Facts:
AA: Δ 475
AB: Δ 349
AD: Δ 760; σ BF
AE: Δ 475; σ C
AF: Δ 475; σ AA
AG: ρ S,N
AH: ρ AR; Δ 782
AI: ρ BF,AZ,AM,Q
AJ: Δ 782; σ BF
AK: Δ 349; σ Q
AL: ρ N; Δ 782
AM: Δ 760; σ AX
AO: Δ 475
AP: Δ 760
AR: Δ 349; σ D
AT: ρ BD,AN; Δ 760
AU: ρ AS,F,V
AW: ρ S,AV,N; Δ 782; σ BH
AX: Δ 475; σ AC
AY: Δ 760; σ AQ
AZ: Δ 475
B: ρ AK; Δ 349
BB: ρ Y; Δ 349
BC: ρ J; Δ 475; σ AE
BD: Δ 349
BE: Δ 760; σ BF
BF: Δ 349
BG: ρ AO,R; Δ 475
BK: Δ 760; σ AS
BL: Δ 782; σ AO
C: ρ Z
D: Δ 782
E: Δ 406; σ BI
F: Δ 782; σ N
H: Δ 349; σ AG
I: Δ 475; σ G
K: Δ 349; σ AE
L: ρ BH,Y,E; Δ 782
M: ρ N; Δ 349; σ BE
N: Δ 406
O: Δ 954
P: Δ 782
R: Δ 406; σ BF
S: Δ 760
T: Δ 782; σ AO
U: ρ AJ,X,AM,AC; Δ 406
V: Δ 475
W: ρ BA,J,N
X: Δ 475
Z: Δ 782

Known rows:
BD: 6.4	-7.3	5.6	-6.7	9.7	0.6	13.6	3.9	1.8	-3.9	-4.9	12.7
AC: 24.6	-4.6	18.5	-34.5	17.5	0.2	-0.3	4.3	-7.0	-8.5	13.3	-5.7
AT: -2.9	-2.3	-2.6	4.2	0.6	0.2	-3.1	0.7	-0.8	-5.5	-15.6	4.8
AP: 2.7	0.2	-4.8	4.8	-7.1	-0.5	5.5	-5.3	-1.2	-6.9	-5.1	-2.7
T: -7.0	10.5	-11.0	9.2	-5.1	11.0	0.2	-10.8	17.7	-3.4	-5.9	0.9
H: 9.7	-8.9	0.4	-3.5	10.0	3.1	11.3	4.4	1.4	1.6	-5.4	2.6
AX: 1.7	-10.2	22.2	-26.0	27.9	3.9	12.6	9.0	-11.8	-8.7	19.8	-6.4
AH: -16.1	-11.1	-13.3	11.2	19.8	0.2	14.7	1.6	-5.8	-0.8	12.1	8.3
AF: -0.5	-6.3	1.5	-1.9	3.0	2.7	6.0	4.6	0.1	1.8	-9.1	-3.4
AU: 6.0	2.9	0.6	1.2	-3.5	1.3	-12.6	2.4	5.6	7.1	-39.3	-2.6
AM: 10.7	-6.8	21.0	-40.7	5.1	2.2	26.7	-0.3	-18.9	-16.2	14.1	-17.4
BH: 6.4	-1.3	-1.4	-4.5	-2.9	-1.5	-5.0	-5.6	19.9	1.8	-19.6	4.1
A: 10.7	2.6	2.7	-3.1	-3.5	0.0	-17.7	0.7	5.9	5.6	-21.9	-3.5
AD: -47.3	26.4	-2.4	-17.6	-27.0	-9.5	-0.7	-11.2	-20.6	-11.7	5.5	-7.3
AJ: -39.4	26.1	1.7	-22.7	-19.1	-11.8	10.2	-6.1	-26.8	-8.0	32.4	-5.1
Q: 28.1	4.0	2.9	-3.0	-4.2	-4.0	-4.1	-1.6	6.6	2.7	-5.6	1.4
F: -4.3	-4.5	1.8	-3.0	-2.9	-0.6	30.2	2.1	-8.3	-1.6	-8.8	-12.1
O: -2.8	-1.3	0.9	-0.2	2.0	-2.3	2.8	-3.7	4.7	-2.4	6.4	-0.5
BG: -6.8	-2.6	5.4	3.2	-1.8	2.2	-5.2	0.8	6.5	1.6	-11.8	0.7
P: -4.2	-4.7	-5.2	5.1	1.3	-1.6	9.7	2.1	-3.8	0.8	18.7	-1.1
AR: 0.8	-13.0	-2.2	-4.9	21.2	3.1	28.8	3.6	-2.6	-2.5	-8.3	8.6

Rows, some named above:
1.2	0.4	1.3	-9.9	-5.1	1.3	-4.5	-4.3	15.6	4.5	-26.4	0.4 -> Y
4.2	-6.1	-6.3	13.3	11.3	-3.4	10.8	-0.3	1.0	-1.6	19.3	4.6 -> D
-2.8	-2.8	-6.7	12.5	9.5	-0.4	1.6	4.8	-6.4	2.9	16.9	0.7 -> AL
0.1	15.0	-2.4	17.8	-3.3	9.2	-5.2	-16.6	34.9	-7.5	-2.0	10.9 -> AO
-26.6	-10.7	2.9	31.3	-2.5	6.2	-16.1	15.2	-15.6	11.8	38.2	-4.8 -> BC
4.0	-5.6	-5.4	8.5	3.0	0.1	2.9	6.2	-6.5	5.4	2.8	-4.4 -> AW
-17.6	-8.5	-8.4	6.8	5.9	1.3	12.3	-4.2	4.9	0.3	11.5	1.6 -> L
-47.6	26.4	-2.2	-12.9	-25.1	-9.4	-4.3	-12.2	-15.7	-13.7	8.2	-3.0 -> BE
30.4	1.9	-0.2	-3.0	-6.3	-3.9	-8.0	-0.5	7.2	1.1	-6.8	2.3 -> Q
11.4	-11.1	2.4	1.3	9.2	2.9	11.7	2.7	-0.2	0.9	-4.4	1.3 -> H
-6.1	-2.3	2.7	6.4	-3.3	2.8	-6.8	2.6	9.7	3.1	-5.1	-0.7 -> BG
26.1	-3.5	22.9	-35.9	14.6	-0.4	-1.0	4.4	-7.0	-8.2	16.3	-7.8 -> AC
-5.0	-5.2	1.6	-4.5	-4.7	-1.8	29.8	3.1	-7.7	-2.0	-8.6	-13.9 -> F
1.9	3.5	-1.1	0.5	0.5	0.8	-10.9	5.5	3.2	6.0	-36.2	-6.3 -> AU
2.7	-13.2	-6.3	-11.5	20.0	3.7	26.2	4.7	-1.9	-3.5	-8.4	10.2 -> AR
18.4	1.2	0.7	-0.3	-7.5	-2.1	-2.0	1.3	8.6	2.3	-29.9	-3.3 -> AS
10.4	-6.0	-1.4	8.6	7.2	-1.1	1.8	2.0	3.5	-1.1	5.3	10.0 -> AA
-39.9	26.0	5.0	-29.0	-25.5	-9.7	-6.2	-11.0	-12.6	0.6	-0.4	-9.0 -> R
-24.9	26.5	0.0	-7.0	0.9	-12.2	2.5	-10.0	-17.0	-17.1	57.2	20.1 -> BF
2.3	-6.0	-6.8	6.5	1.8	0.2	3.4	4.6	-6.6	4.9	5.1	-4.0 -> AW
-1.9	-1.2	7.9	3.1	0.1	1.1	15.2	3.2	-2.0	-3.3	-11.7	-6.1 -> V
10.4	-9.0	0.9	-10.5	5.3	3.8	18.8	-0.3	2.8	-1.7	-2.0	0.3 -> AK

